How the elements are linked:
z306: φ>z810, τ>z266, δ>z642, κ>z882, ρ>z950, ε>z81
z918: φ>z525, τ>z651, δ>z779, κ>z756, ρ>z611, ε>z109
z642: φ>z569, τ>z810, δ>z284, κ>z911, ρ>z306, ε>z705
z899: φ>z959, τ>z954, δ>z745, κ>z342, ρ>z699, ε>z933
z933: φ>z152, τ>z837, δ>z46, κ>z899, ρ>z756, ε>z779
z233: φ>z745, τ>z899, δ>z923, κ>z18, ρ>z398, ε>z959
z742: φ>z354, τ>z17, δ>z723, κ>z113, ρ>z960, ε>z227
z268: φ>z665, τ>z267, δ>z81, κ>z950, ρ>z289, ε>z445
z113: φ>z461, τ>z57, δ>z536, κ>z454, ρ>z838, ε>z742
z139: φ>z398, τ>z536, δ>z342, κ>z375, ρ>z406, ε>z699
z495: φ>z704, τ>z350, δ>z838, κ>z651, ρ>z569, ε>z181
z354: φ>z270, τ>z227, δ>z756, κ>z461, ρ>z17, ε>z611
z911: φ>z854, τ>z801, δ>z611, κ>z17, ρ>z882, ε>z642
z406: φ>z536, τ>z113, δ>z139, κ>z711, ρ>z501, ε>z461
z587: φ>z306, τ>z950, δ>z801, κ>z912, ρ>z397, ε>z266
z801: φ>z642, τ>z306, δ>z854, κ>z605, ρ>z587, ε>z810
z350: φ>z181, τ>z327, δ>z704, κ>z284, ρ>z705, ε>z479
z605: φ>z911, τ>z882, δ>z227, κ>z960, ρ>z912, ε>z801
z954: φ>z933, τ>z756, δ>z959, κ>z398, ρ>z723, ε>z837
z109: φ>z838, τ>z495, δ>z501, κ>z918, ρ>z284, ε>z704
z506: φ>z342, τ>z139, δ>z18, κ>z267, ρ>z819, ε>z398
z397: φ>z950, τ>z391, δ>z587, κ>z430, ρ>z923, ε>z360
z705: φ>z327, τ>z789, δ>z350, κ>z642, ρ>z81, ε>z438
z711: φ>z819, τ>z454, δ>z375, κ>z46, ρ>z779, ε>z406
z267: φ>z445, τ>z375, δ>z665, κ>z360, ρ>z128, ε>z506
z922: φ>z397, τ>z923, δ>z273, κ>z438, ρ>z939, ε>z391
z665: φ>z50, τ>z445, δ>z789, κ>z266, ρ>z267, ε>z18
z912: φ>z882, τ>z273, δ>z605, κ>z181, ρ>z430, ε>z587
z152: φ>z711, τ>z779, δ>z128, κ>z959, ρ>z837, ε>z454
z227: φ>z611, τ>z911, δ>z270, κ>z742, ρ>z605, ε>z854
z327: φ>z479, τ>z438, δ>z181, κ>z569, ρ>z789, ε>z430
z704: φ>z960, τ>z181, δ>z57, κ>z109, ρ>z350, ε>z177
z289: φ>z267, τ>z128, δ>z268, κ>z391, ρ>z46, ε>z375
z17: φ>z227, τ>z605, δ>z354, κ>z57, ρ>z177, ε>z911
z819: φ>z139, τ>z406, δ>z506, κ>z128, ρ>z454, ε>z536
z525: φ>z501, τ>z109, δ>z454, κ>z837, ρ>z651, ε>z838
z454: φ>z406, τ>z501, δ>z819, κ>z152, ρ>z525, ε>z113
z923: φ>z391, τ>z745, δ>z397, κ>z957, ρ>z233, ε>z120
z950: φ>z266, τ>z360, δ>z306, κ>z273, ρ>z391, ε>z268
z479: φ>z912, τ>z430, δ>z177, κ>z350, ρ>z438, ε>z273
z461: φ>z723, τ>z742, δ>z699, κ>z406, ρ>z57, ε>z354
z756: φ>z837, τ>z270, δ>z933, κ>z699, ρ>z354, ε>z918
z854: φ>z284, τ>z642, δ>z651, κ>z227, ρ>z801, ε>z569
z779: φ>z454, τ>z525, δ>z711, κ>z933, ρ>z918, ε>z501
z939: φ>z923, τ>z233, δ>z922, κ>z50, ρ>z342, ε>z745
z430: φ>z273, τ>z922, δ>z912, κ>z327, ρ>z957, ε>z397
z838: φ>z57, τ>z704, δ>z113, κ>z525, ρ>z495, ε>z960
z18: φ>z939, τ>z342, δ>z957, κ>z665, ρ>z506, ε>z233
z342: φ>z233, τ>z398, δ>z939, κ>z445, ρ>z139, ε>z899
z699: φ>z954, τ>z723, δ>z899, κ>z139, ρ>z461, ε>z756
z651: φ>z109, τ>z284, δ>z525, κ>z270, ρ>z854, ε>z495
z120: φ>z289, τ>z46, δ>z360, κ>z923, ρ>z959, ε>z128
z959: φ>z46, τ>z933, δ>z120, κ>z233, ρ>z954, ε>z152
z569: φ>z350, τ>z705, δ>z495, κ>z854, ρ>z810, ε>z327
z611: φ>z651, τ>z854, δ>z918, κ>z354, ρ>z911, ε>z284
z181: φ>z177, τ>z479, δ>z960, κ>z495, ρ>z327, ε>z912
z723: φ>z756, τ>z354, δ>z954, κ>z536, ρ>z742, ε>z270
z50: φ>z957, τ>z18, δ>z438, κ>z81, ρ>z445, ε>z939
z284: φ>z495, τ>z569, δ>z109, κ>z611, ρ>z642, ε>z350
z398: φ>z899, τ>z699, δ>z233, κ>z506, ρ>z536, ε>z954
z266: φ>z81, τ>z268, δ>z810, κ>z587, ρ>z360, ε>z665
z391: φ>z360, τ>z120, δ>z950, κ>z922, ρ>z745, ε>z289
z375: φ>z506, τ>z819, δ>z445, κ>z289, ρ>z711, ε>z139
z177: φ>z605, τ>z912, δ>z17, κ>z704, ρ>z479, ε>z882
z957: φ>z922, τ>z939, δ>z430, κ>z789, ρ>z18, ε>z923
z837: φ>z779, τ>z918, δ>z152, κ>z954, ρ>z270, ε>z525
z128: φ>z375, τ>z711, δ>z267, κ>z120, ρ>z152, ε>z819
z360: φ>z268, τ>z289, δ>z266, κ>z397, ρ>z120, ε>z267
z270: φ>z918, τ>z611, δ>z837, κ>z723, ρ>z227, ε>z651
z882: φ>z801, τ>z587, δ>z911, κ>z177, ρ>z273, ε>z306
z445: φ>z18, τ>z506, δ>z50, κ>z268, ρ>z375, ε>z342
z789: φ>z438, τ>z50, δ>z327, κ>z810, ρ>z665, ε>z957
z273: φ>z587, τ>z397, δ>z882, κ>z479, ρ>z922, ε>z950
z745: φ>z120, τ>z959, δ>z391, κ>z939, ρ>z899, ε>z46
z810: φ>z705, τ>z81, δ>z569, κ>z801, ρ>z266, ε>z789
z536: φ>z699, τ>z461, δ>z398, κ>z819, ρ>z113, ε>z723
z501: φ>z113, τ>z838, δ>z406, κ>z779, ρ>z109, ε>z57
z960: φ>z17, τ>z177, δ>z742, κ>z838, ρ>z181, ε>z605
z46: φ>z128, τ>z152, δ>z289, κ>z745, ρ>z933, ε>z711
z57: φ>z742, τ>z960, δ>z461, κ>z501, ρ>z704, ε>z17
z438: φ>z430, τ>z957, δ>z479, κ>z705, ρ>z50, ε>z922
z81: φ>z789, τ>z665, δ>z705, κ>z306, ρ>z268, ε>z50

In the rows, 62 means zero.

The rows follow the links: the fewer symbols apart two elements are, the more alike their rows tend to be.

Each row is also shifted at random along 3 hidden directions that mean nothing.

Some elements, each with a row of numbers:
z113
(58, 70, 62, 62, 66, 57, 57, 65, 65, 80, 62, 55, 59, 59, 66, 73, 70, 57, 62, 71, 56, 64, 62, 57, 53, 65, 63, 68, 67, 67, 61, 52, 63, 54, 55, 64, 67, 83, 59, 64, 61, 71, 71, 50, 58, 56, 59, 71, 58, 42, 76, 63, 48, 63, 65, 58, 63, 58, 52, 52, 67, 61, 64, 52, 67)
z152
(45, 62, 65, 58, 53, 62, 57, 73, 65, 73, 64, 64, 54, 58, 61, 80, 60, 60, 58, 70, 60, 60, 67, 57, 60, 64, 70, 60, 62, 56, 58, 58, 58, 59, 62, 60, 64, 83, 59, 69, 64, 74, 69, 54, 60, 53, 55, 71, 59, 45, 68, 65, 57, 65, 71, 62, 67, 70, 51, 57, 60, 65, 61, 57, 64)
z959
(83, 49, 61, 58, 61, 67, 59, 68, 65, 61, 66, 68, 60, 63, 62, 71, 36, 62, 56, 63, 67, 63, 67, 60, 75, 61, 75, 55, 54, 62, 55, 71, 67, 74, 61, 62, 69, 60, 58, 70, 62, 61, 64, 66, 60, 62, 56, 64, 59, 57, 62, 70, 64, 63, 66, 65, 64, 85, 59, 66, 62, 69, 60, 68, 65)
z461
(48, 62, 54, 63, 79, 60, 57, 58, 63, 76, 60, 56, 67, 65, 68, 66, 49, 59, 62, 62, 64, 70, 60, 58, 64, 65, 68, 63, 58, 79, 58, 62, 74, 69, 53, 69, 74, 64, 57, 63, 59, 59, 67, 60, 54, 63, 60, 68, 57, 50, 76, 68, 54, 62, 60, 64, 58, 73, 58, 60, 72, 66, 64, 58, 71)
z704
(57, 75, 60, 68, 73, 58, 62, 55, 59, 72, 57, 55, 67, 65, 64, 55, 78, 61, 69, 60, 63, 66, 57, 62, 51, 66, 54, 68, 66, 72, 68, 54, 65, 57, 61, 66, 63, 65, 63, 56, 61, 62, 62, 58, 59, 63, 66, 64, 63, 61, 70, 58, 59, 63, 58, 62, 58, 47, 62, 60, 67, 59, 66, 54, 64)
z18
(82, 51, 67, 58, 49, 67, 65, 69, 65, 50, 69, 69, 57, 59, 60, 67, 53, 63, 56, 67, 59, 56, 67, 65, 73, 58, 68, 57, 62, 49, 59, 70, 57, 64, 64, 57, 60, 59, 62, 68, 64, 62, 62, 67, 68, 63, 59, 58, 64, 67, 53, 66, 65, 60, 65, 60, 68, 72, 65, 64, 58, 64, 59, 72, 59)
z819
(27, 58, 61, 58, 58, 65, 57, 69, 63, 69, 62, 67, 57, 61, 60, 76, 49, 61, 58, 63, 67, 62, 67, 58, 65, 64, 73, 57, 56, 60, 56, 64, 64, 68, 65, 62, 65, 73, 59, 69, 63, 69, 66, 60, 59, 57, 57, 70, 59, 50, 66, 66, 64, 66, 70, 66, 63, 77, 53, 63, 59, 69, 61, 60, 63)
z665
(13, 56, 65, 60, 50, 67, 67, 65, 61, 48, 64, 70, 60, 62, 57, 59, 59, 66, 60, 60, 65, 57, 66, 65, 69, 60, 64, 57, 61, 51, 62, 69, 57, 66, 70, 59, 56, 54, 65, 64, 65, 61, 58, 70, 68, 64, 63, 57, 67, 74, 50, 62, 73, 62, 64, 64, 65, 66, 68, 68, 54, 63, 60, 70, 55)
z854
(47, 70, 57, 68, 79, 59, 64, 51, 59, 66, 56, 56, 72, 68, 65, 49, 69, 63, 69, 55, 66, 69, 55, 64, 58, 65, 55, 67, 63, 77, 67, 59, 70, 64, 60, 68, 65, 52, 64, 55, 60, 55, 59, 64, 59, 68, 69, 60, 63, 69, 67, 59, 63, 62, 55, 64, 56, 52, 67, 64, 68, 60, 66, 59, 64)
z742
(79, 77, 63, 66, 67, 58, 58, 62, 58, 80, 56, 59, 61, 64, 60, 67, 76, 61, 69, 61, 67, 64, 61, 57, 47, 68, 60, 66, 63, 68, 65, 50, 62, 56, 65, 65, 61, 81, 61, 60, 61, 73, 65, 52, 58, 56, 63, 72, 61, 49, 72, 57, 61, 68, 66, 65, 59, 51, 52, 59, 62, 62, 66, 47, 64)
z406
(74, 61, 57, 62, 71, 67, 55, 63, 58, 74, 55, 67, 63, 70, 57, 69, 39, 63, 64, 51, 81, 69, 66, 55, 65, 68, 75, 54, 47, 73, 57, 66, 71, 80, 69, 66, 68, 66, 57, 66, 62, 64, 61, 65, 54, 60, 60, 72, 58, 54, 69, 64, 73, 71, 68, 74, 57, 80, 54, 70, 60, 73, 64, 56, 64)
z177
(76, 77, 68, 66, 61, 55, 65, 59, 61, 67, 61, 55, 61, 59, 64, 58, 95, 61, 67, 68, 52, 59, 58, 64, 47, 63, 48, 73, 75, 59, 71, 50, 55, 44, 61, 61, 55, 72, 67, 55, 62, 68, 64, 53, 65, 60, 66, 63, 65, 62, 65, 55, 55, 60, 60, 56, 63, 35, 63, 54, 63, 52, 65, 54, 61)
z912
(66, 76, 68, 67, 55, 62, 67, 60, 55, 59, 56, 66, 61, 65, 55, 53, 88, 66, 71, 54, 69, 59, 62, 65, 49, 65, 51, 64, 66, 55, 72, 54, 53, 54, 76, 60, 48, 65, 68, 56, 65, 68, 56, 61, 67, 60, 69, 62, 69, 73, 54, 51, 75, 68, 63, 65, 60, 39, 64, 65, 52, 58, 66, 55, 54)
z525
(81, 66, 56, 65, 78, 61, 56, 57, 60, 77, 56, 59, 67, 68, 64, 64, 53, 61, 66, 56, 71, 71, 60, 57, 60, 68, 67, 62, 55, 78, 60, 61, 73, 70, 60, 68, 70, 65, 58, 62, 60, 61, 64, 60, 54, 62, 62, 69, 58, 53, 74, 64, 62, 66, 62, 68, 56, 68, 56, 63, 68, 67, 65, 55, 68)
z128
(71, 58, 66, 58, 48, 69, 59, 73, 60, 62, 62, 74, 54, 62, 53, 75, 49, 64, 59, 59, 73, 59, 71, 59, 66, 64, 74, 53, 54, 52, 57, 65, 58, 69, 74, 58, 58, 72, 60, 70, 66, 71, 62, 63, 63, 55, 57, 69, 62, 57, 57, 63, 75, 70, 73, 69, 64, 76, 55, 67, 52, 70, 61, 61, 58)
z911
(38, 71, 57, 69, 77, 60, 64, 51, 58, 65, 55, 57, 70, 69, 64, 49, 70, 63, 70, 53, 68, 68, 56, 64, 56, 65, 54, 67, 62, 75, 68, 59, 68, 63, 62, 67, 64, 54, 64, 53, 61, 56, 58, 65, 59, 67, 69, 61, 64, 69, 66, 58, 65, 64, 56, 65, 56, 51, 66, 65, 66, 60, 65, 59, 63)
z723
(57, 65, 57, 63, 72, 61, 56, 62, 62, 77, 59, 59, 63, 65, 64, 69, 54, 60, 63, 61, 67, 68, 62, 57, 60, 67, 68, 62, 57, 73, 59, 60, 70, 67, 59, 67, 70, 71, 58, 64, 61, 65, 66, 58, 56, 59, 60, 70, 58, 48, 74, 65, 58, 65, 64, 66, 59, 70, 54, 61, 67, 67, 64, 55, 68)
z46
(85, 51, 65, 56, 56, 64, 60, 71, 69, 61, 69, 65, 57, 57, 64, 75, 46, 60, 54, 71, 56, 60, 67, 60, 71, 59, 73, 59, 61, 56, 55, 68, 61, 65, 57, 60, 67, 68, 59, 70, 62, 64, 67, 62, 63, 59, 55, 63, 59, 54, 63, 70, 56, 60, 67, 59, 68, 79, 59, 60, 63, 66, 59, 68, 65)
z267
(67, 50, 66, 57, 50, 66, 64, 70, 66, 52, 69, 68, 58, 58, 61, 69, 51, 63, 55, 68, 59, 57, 67, 64, 73, 58, 69, 57, 61, 50, 58, 70, 58, 64, 63, 58, 61, 60, 62, 69, 64, 61, 63, 66, 67, 62, 58, 59, 63, 65, 54, 66, 63, 60, 65, 60, 68, 75, 64, 64, 59, 64, 59, 72, 60)
z273
(66, 61, 65, 64, 60, 63, 69, 58, 62, 48, 65, 63, 65, 62, 63, 50, 70, 65, 64, 60, 59, 59, 60, 69, 65, 59, 55, 64, 67, 58, 67, 66, 59, 60, 64, 60, 58, 48, 67, 58, 63, 55, 57, 69, 67, 68, 67, 53, 66, 79, 53, 60, 66, 59, 57, 60, 63, 54, 72, 65, 62, 58, 62, 70, 59)
z837
(64, 66, 61, 61, 66, 60, 56, 67, 64, 78, 62, 58, 59, 60, 64, 74, 60, 59, 61, 68, 60, 64, 64, 57, 58, 65, 67, 64, 62, 67, 59, 57, 65, 60, 57, 64, 68, 79, 58, 65, 61, 70, 69, 53, 58, 57, 58, 71, 57, 44, 74, 65, 53, 64, 67, 62, 63, 67, 52, 56, 66, 64, 63, 54, 68)
z109
(82, 73, 58, 67, 77, 60, 59, 56, 57, 76, 53, 59, 68, 69, 62, 59, 65, 62, 70, 53, 72, 70, 58, 59, 54, 68, 60, 64, 58, 77, 65, 57, 69, 66, 64, 67, 65, 66, 61, 58, 61, 63, 61, 60, 56, 62, 66, 68, 61, 58, 71, 59, 65, 68, 61, 68, 55, 57, 58, 64, 65, 64, 66, 53, 65)
z430
(36, 63, 67, 63, 54, 61, 69, 62, 64, 49, 66, 61, 62, 59, 63, 54, 78, 63, 62, 67, 52, 56, 60, 68, 61, 58, 54, 66, 72, 52, 67, 62, 55, 52, 62, 58, 56, 56, 67, 59, 64, 60, 60, 64, 70, 65, 65, 54, 67, 74, 54, 60, 61, 57, 59, 56, 66, 50, 71, 60, 61, 55, 61, 68, 58)
z479
(71, 68, 64, 66, 63, 62, 67, 56, 59, 55, 59, 63, 66, 65, 61, 49, 76, 65, 69, 56, 64, 62, 59, 67, 58, 62, 53, 65, 66, 61, 69, 61, 59, 59, 67, 62, 56, 53, 67, 56, 63, 58, 56, 66, 66, 67, 68, 57, 67, 77, 55, 57, 69, 62, 57, 62, 60, 47, 70, 65, 60, 58, 63, 63, 58)
z284
(62, 71, 58, 68, 76, 58, 63, 52, 60, 68, 58, 54, 70, 66, 67, 51, 72, 62, 69, 58, 61, 68, 55, 63, 56, 65, 54, 68, 65, 75, 67, 58, 68, 60, 57, 66, 65, 57, 64, 55, 60, 57, 61, 61, 59, 67, 68, 60, 62, 65, 69, 59, 59, 61, 55, 62, 57, 51, 66, 61, 69, 59, 66, 59, 66)
z950
(90, 59, 71, 60, 48, 61, 69, 67, 67, 48, 70, 64, 58, 55, 63, 60, 77, 62, 59, 73, 48, 54, 63, 68, 63, 56, 56, 65, 73, 45, 66, 64, 51, 50, 61, 56, 55, 60, 67, 63, 65, 63, 63, 63, 72, 62, 62, 54, 67, 72, 51, 61, 59, 56, 61, 53, 69, 53, 69, 58, 59, 55, 59, 70, 58)
z501
(59, 65, 57, 63, 76, 57, 57, 59, 66, 77, 63, 53, 65, 61, 70, 67, 58, 57, 61, 68, 56, 68, 59, 59, 61, 64, 64, 67, 63, 76, 59, 59, 71, 61, 49, 68, 74, 69, 58, 62, 59, 61, 69, 56, 56, 62, 60, 67, 57, 47, 77, 66, 47, 60, 60, 59, 61, 66, 57, 55, 74, 62, 63, 58, 71)
z882
(89, 68, 64, 66, 65, 60, 68, 56, 60, 57, 60, 60, 67, 64, 63, 49, 78, 64, 68, 58, 62, 62, 58, 67, 57, 62, 52, 67, 67, 63, 69, 60, 60, 57, 65, 62, 57, 53, 67, 55, 62, 58, 58, 65, 65, 66, 69, 57, 66, 74, 57, 57, 65, 61, 57, 61, 60, 46, 69, 63, 62, 57, 64, 63, 60)
z438
(80, 63, 70, 61, 50, 59, 70, 64, 66, 49, 70, 61, 59, 55, 64, 58, 83, 62, 59, 73, 47, 54, 62, 69, 60, 56, 53, 67, 76, 48, 67, 60, 51, 47, 60, 57, 55, 61, 67, 60, 64, 62, 63, 61, 72, 63, 64, 54, 67, 72, 53, 59, 56, 55, 59, 52, 68, 47, 70, 56, 61, 53, 61, 69, 58)

Where do the symbols, taken in turn from left to right, take each start?
Answers are names.
(63, 62, 56, 63, 73, 61, 56, 62, 63, 76, 60, 59, 63, 64, 65, 69, 50, 60, 62, 62, 66, 68, 62, 57, 62, 65, 69, 62, 56, 74, 58, 61, 70, 69, 57, 67, 71, 69, 58, 64, 60, 63, 67, 59, 55, 60, 60, 70, 57, 49, 75, 66, 58, 65, 64, 65, 59, 73, 55, 61, 68, 68, 63, 57, 68)
φ φ κ κ: z899
(58, 75, 64, 67, 64, 58, 66, 57, 59, 63, 59, 58, 65, 64, 62, 52, 86, 63, 69, 61, 60, 61, 58, 65, 51, 64, 51, 69, 69, 63, 70, 54, 59, 53, 64, 63, 56, 63, 67, 55, 63, 63, 60, 59, 64, 64, 68, 61, 66, 69, 62, 54, 63, 62, 58, 61, 60, 40, 65, 60, 62, 56, 65, 57, 60)
τ δ ε: z912
(28, 78, 64, 68, 64, 59, 65, 56, 56, 65, 55, 61, 64, 66, 58, 53, 87, 64, 72, 56, 67, 62, 59, 63, 49, 66, 51, 67, 66, 63, 72, 52, 58, 55, 70, 63, 54, 65, 67, 54, 64, 67, 58, 60, 63, 61, 69, 63, 66, 68, 62, 53, 69, 66, 61, 65, 58, 40, 63, 63, 59, 58, 66, 53, 59)
κ δ τ κ: z109
(59, 70, 55, 67, 80, 61, 58, 54, 58, 76, 54, 58, 69, 69, 64, 59, 59, 62, 69, 53, 72, 71, 58, 58, 57, 68, 62, 63, 56, 80, 63, 59, 72, 69, 62, 69, 68, 63, 60, 59, 60, 61, 62, 61, 55, 64, 65, 68, 60, 57, 73, 61, 63, 67, 60, 68, 55, 62, 58, 64, 67, 65, 66, 54, 67)
τ φ τ: z605
(68, 55, 67, 57, 48, 66, 60, 73, 65, 61, 67, 69, 53, 58, 59, 76, 53, 62, 55, 68, 62, 57, 69, 60, 67, 61, 71, 57, 60, 50, 57, 65, 56, 63, 66, 59, 61, 73, 61, 71, 64, 70, 65, 61, 65, 56, 56, 66, 61, 55, 59, 66, 64, 64, 70, 63, 67, 74, 57, 62, 56, 66, 59, 64, 60)
ε τ: z536
(52, 71, 60, 68, 74, 58, 65, 53, 60, 65, 58, 55, 69, 66, 65, 50, 75, 63, 69, 58, 62, 66, 56, 64, 55, 64, 52, 69, 66, 72, 68, 58, 66, 58, 60, 66, 62, 55, 65, 55, 61, 57, 60, 62, 61, 67, 68, 59, 63, 68, 65, 58, 61, 61, 56, 61, 58, 48, 67, 62, 67, 58, 65, 59, 63)
κ κ ρ: z495
(49, 52, 64, 59, 52, 70, 65, 67, 60, 49, 63, 74, 60, 64, 55, 62, 48, 66, 60, 56, 71, 59, 67, 64, 73, 60, 69, 53, 55, 53, 60, 72, 59, 73, 73, 59, 58, 52, 63, 67, 65, 60, 57, 72, 66, 64, 62, 59, 65, 74, 50, 63, 77, 65, 66, 68, 63, 74, 66, 72, 54, 67, 60, 71, 56)
ε δ: z360
(64, 54, 65, 58, 50, 70, 61, 71, 61, 58, 62, 74, 57, 63, 55, 72, 45, 64, 59, 58, 72, 59, 70, 61, 70, 63, 73, 52, 53, 53, 57, 69, 60, 72, 72, 59, 59, 65, 60, 70, 65, 67, 60, 66, 63, 58, 58, 65, 63, 62, 56, 64, 74, 67, 71, 68, 64, 78, 59, 69, 53, 70, 61, 65, 58)
κ κ ρ: z289
(69, 47, 62, 58, 56, 67, 66, 64, 66, 46, 68, 68, 63, 62, 63, 60, 45, 65, 57, 62, 61, 60, 65, 66, 77, 58, 67, 57, 60, 56, 59, 75, 63, 70, 62, 60, 63, 46, 63, 66, 63, 54, 59, 73, 66, 68, 62, 54, 64, 74, 52, 67, 67, 59, 60, 62, 66, 76, 70, 68, 61, 64, 59, 76, 60)
φ ε ρ: z128
(51, 70, 54, 69, 82, 60, 61, 50, 58, 70, 55, 56, 72, 70, 65, 51, 63, 63, 70, 52, 70, 71, 56, 62, 58, 66, 58, 65, 59, 81, 66, 60, 73, 68, 60, 69, 67, 53, 62, 55, 60, 55, 59, 64, 56, 68, 68, 63, 61, 65, 70, 60, 63, 64, 55, 66, 55, 57, 64, 66, 69, 62, 66, 58, 66)
ρ δ δ φ: z354
(89, 54, 68, 59, 49, 68, 67, 67, 62, 48, 66, 71, 59, 61, 57, 62, 58, 65, 60, 61, 64, 56, 67, 66, 70, 59, 65, 57, 61, 49, 61, 69, 55, 65, 70, 57, 56, 55, 65, 65, 65, 62, 58, 69, 68, 63, 62, 57, 66, 74, 49, 62, 72, 62, 64, 64, 66, 67, 67, 68, 54, 64, 60, 71, 56)
κ τ κ: z397
(41, 72, 69, 65, 50, 62, 69, 62, 58, 54, 60, 66, 59, 62, 56, 55, 87, 65, 67, 60, 62, 56, 62, 66, 53, 62, 51, 64, 69, 50, 71, 56, 51, 52, 73, 58, 49, 64, 68, 58, 65, 67, 58, 62, 69, 61, 67, 59, 69, 74, 52, 53, 71, 64, 63, 62, 63, 42, 66, 63, 53, 57, 64, 60, 54)
ρ φ ρ: z360
(48, 69, 64, 61, 60, 59, 56, 69, 64, 79, 63, 59, 56, 58, 63, 78, 68, 59, 60, 71, 58, 62, 65, 56, 54, 65, 66, 64, 64, 61, 60, 53, 61, 56, 59, 62, 65, 86, 59, 66, 62, 74, 71, 50, 59, 53, 57, 73, 58, 42, 74, 63, 53, 65, 69, 60, 64, 63, 50, 54, 63, 63, 63, 52, 66)
κ κ: z899
(46, 77, 61, 66, 66, 63, 56, 62, 54, 82, 51, 65, 61, 69, 55, 67, 68, 63, 70, 51, 80, 67, 64, 56, 48, 72, 63, 60, 55, 69, 65, 52, 64, 65, 74, 65, 60, 80, 60, 61, 63, 74, 62, 55, 55, 55, 63, 76, 62, 50, 71, 56, 72, 75, 70, 73, 56, 57, 50, 65, 57, 68, 67, 45, 62)
κ κ: z699
(54, 72, 58, 65, 73, 59, 57, 60, 60, 79, 56, 58, 64, 65, 63, 65, 66, 60, 67, 59, 68, 67, 61, 57, 53, 68, 62, 64, 60, 73, 62, 55, 68, 63, 62, 67, 66, 74, 60, 61, 61, 67, 65, 56, 56, 59, 62, 70, 59, 50, 75, 60, 60, 67, 63, 66, 58, 59, 54, 60, 65, 64, 65, 51, 66)
ε τ: z284
(63, 50, 63, 57, 54, 68, 62, 70, 65, 55, 67, 69, 58, 61, 60, 70, 44, 63, 56, 64, 64, 60, 68, 62, 74, 60, 72, 55, 57, 54, 56, 71, 61, 70, 64, 60, 64, 60, 60, 69, 64, 62, 63, 67, 64, 61, 58, 61, 61, 62, 57, 68, 66, 62, 67, 64, 66, 80, 62, 66, 59, 67, 60, 70, 61)
ε κ φ: z745
(65, 54, 68, 59, 53, 61, 69, 64, 69, 45, 72, 61, 61, 56, 66, 58, 69, 62, 56, 74, 46, 56, 62, 69, 69, 54, 58, 66, 73, 50, 63, 67, 56, 54, 55, 58, 59, 53, 66, 63, 63, 57, 63, 65, 70, 66, 62, 52, 66, 72, 53, 64, 54, 53, 58, 52, 69, 59, 72, 58, 64, 55, 59, 75, 60)
τ ρ κ φ: z923
